Below are the code and all the weights of a small trained network. Each question names an input and a class and asks about switching units off, where a switched-off unit gives its printed mean instead of its output.

import numpy as np


def w(rows, s, z=0):
    codes = np.array(rows[::2]) - 128.0
    scale = np.full(codes.shape[1], s)
    scale[-1] = z or s
    return codes * scale


def f(y):
    return np.maximum(y, 0)


def log_softmax(a):
    a = a - a.max(-1, keepdims=True)
    return a - np.log(np.exp(a).sum(-1, keepdims=True))


def net(x, mask):
    res = np.array(x, float).reshape(1, 8) / 4 @ E
    y = f(res @ A[0][:, :-1].T + A[0][:, -1])
    res = res + np.where(mask, y, B[0][:, -1]) @ B[0][:, :-1]
    return log_softmax(res[-1] @ U[:, :-1].T + U[:, -1])


A, B = {}, {}
E = w([
[141,139,109,129,132,138,127,129,131,127],'x0',
[104,132,162,132,139,117,145,135,134,132],'x1',
[200,191,224,126,174,100,44,165,223,1],'x2',
[118,125,137,135,134,106,162,110,154,125],'x3',
[138,116,117,128,116,122,125,114,127,123],'x4',
[142,130,125,126,128,125,134,107,126,121],'x5',
[127,123,129,124,126,126,135,122,130,123],'x6',
[211,105,93,57,155,5,190,249,49,108],'x7',
],0.0092)
A[0] = w([
[97,165,99,105,127,137,115,154,131,112,98],'neuron 0',
[102,144,88,106,129,151,176,121,144,78,135],'neuron 1',
[153,135,159,101,182,119,93,121,178,84,15],'neuron 2',
[47,120,82,130,124,157,178,65,55,252,37],'neuron 3',
[56,113,180,146,99,208,41,30,176,146,186],'neuron 4',
[113,129,119,97,114,119,114,129,146,106,69],'neuron 5',
[128,204,181,104,94,117,124,58,82,145,87],'neuron 6',
[185,144,145,108,148,27,180,194,54,112,143],'neuron 7',
[133,99,128,68,120,121,149,182,132,107,152],'neuron 8',
[199,149,153,133,110,70,114,154,68,160,130],'neuron 9',
[87,166,147,142,162,244,105,51,168,152,202],'neuron 10',
[124,155,159,141,92,161,114,72,147,150,212],'neuron 11',
[97,121,109,112,153,140,128,182,134,113,138],'neuron 12',
[170,173,197,146,137,106,41,134,208,5,3],'neuron 13',
],0.012,0.0024)
B[0] = w([
[144,138,161,103,144,86,162,85,115,133,132],'neuron 0',
[82,133,159,131,134,124,94,210,103,140,134],'neuron 1',
[153,173,149,135,148,176,123,115,89,162,182],'neuron 2',
[152,137,255,135,83,197,102,114,135,165,227],'neuron 3',
[107,110,57,137,168,71,130,136,136,75,252],'neuron 4',
[119,156,145,176,182,143,133,141,176,142,135],'neuron 5',
[113,103,133,149,109,118,114,185,104,114,147],'neuron 6',
[94,124,50,129,165,95,134,119,140,88,214],'neuron 7',
[150,140,80,134,152,120,118,136,111,126,162],'neuron 8',
[122,139,111,134,133,94,108,145,151,103,170],'neuron 9',
[126,123,48,111,164,89,156,158,121,122,232],'neuron 10',
[148,147,95,91,133,91,142,115,101,113,185],'neuron 11',
[124,97,124,119,141,129,169,68,189,113,140],'neuron 12',
[133,109,219,128,54,182,124,115,128,183,249],'neuron 13',
],0.013,0.023)
U = w([
[90,142,17,108,207,28,167,166,146,53,254],'0',
[146,159,236,150,67,251,128,84,138,254,2],'1',
],0.0054,0.00073)

Each question gives the input, the list of numbers given to net, and the class t.
The units are the neurons (one row each of A and B). Each row of codes is followed by its name. A weight is (code - 128) times the scale printed after its matrix; where a second scale follows, it is the last column's (A, B and U).
mask holds one flag per neuron, in row order. A switched-off neuron (its flag False) gives its mean, the last column of its row in B, instead of its output. The means were averaged over made-up inputs and are rounded, as every weight is.
A unit's drop is (log p(t) with every unit on - log p(t) with that unit switched off) / (log p(t) with every unit on - log p(t) with every unit switched off).
unit that matters most: the unit with the biggest drop
k most important neurons: the k neurons with the biggest drops, biggest first
drop when u is switched off: that unit's drop, to one decimal
input [3,-1,-7,4,5,-8,3,3], class 1: unit that matters most : neuron 3
input [1,-3,-5,-4,2,3,-2,-5], class 0: 4 most important neurons : neuron 13; neuron 4; neuron 10; neuron 2
input [-1,-4,-4,2,0,1,2,-5], class 0: 2 most important neurons : neuron 13; neuron 4
input [2,0,-7,-4,2,-2,6,-7], class 0: 4 most important neurons : neuron 4; neuron 10; neuron 13; neuron 11
input [0,-1,-7,-5,7,2,-3,6], class 1: 3 most important neurons : neuron 3; neuron 4; neuron 10
input [-3,-4,-5,-1,7,-7,2,-7], class 0: 2 most important neurons : neuron 4; neuron 13
input [5,8,-2,7,0,-5,7,-1], class 1: 3 most important neurons : neuron 4; neuron 7; neuron 10
input [5,-4,-7,-1,4,-7,0,6], class 1: 2 most important neurons : neuron 3; neuron 4
input [-8,-2,-4,-1,2,-1,2,3], class 1: 3 most important neurons : neuron 4; neuron 10; neuron 3
input [-3,6,-5,-3,-3,7,3,3], class 1: drop when neuron 4 is switched off : 0.3
input [2,1,4,2,-6,-8,-3,-2], class 1: drop when neuron 13 is switched off : 0.4
input [6,5,0,-6,-8,-2,-8,-8], class 0: drop when neuron 12 is switched off : 0.0
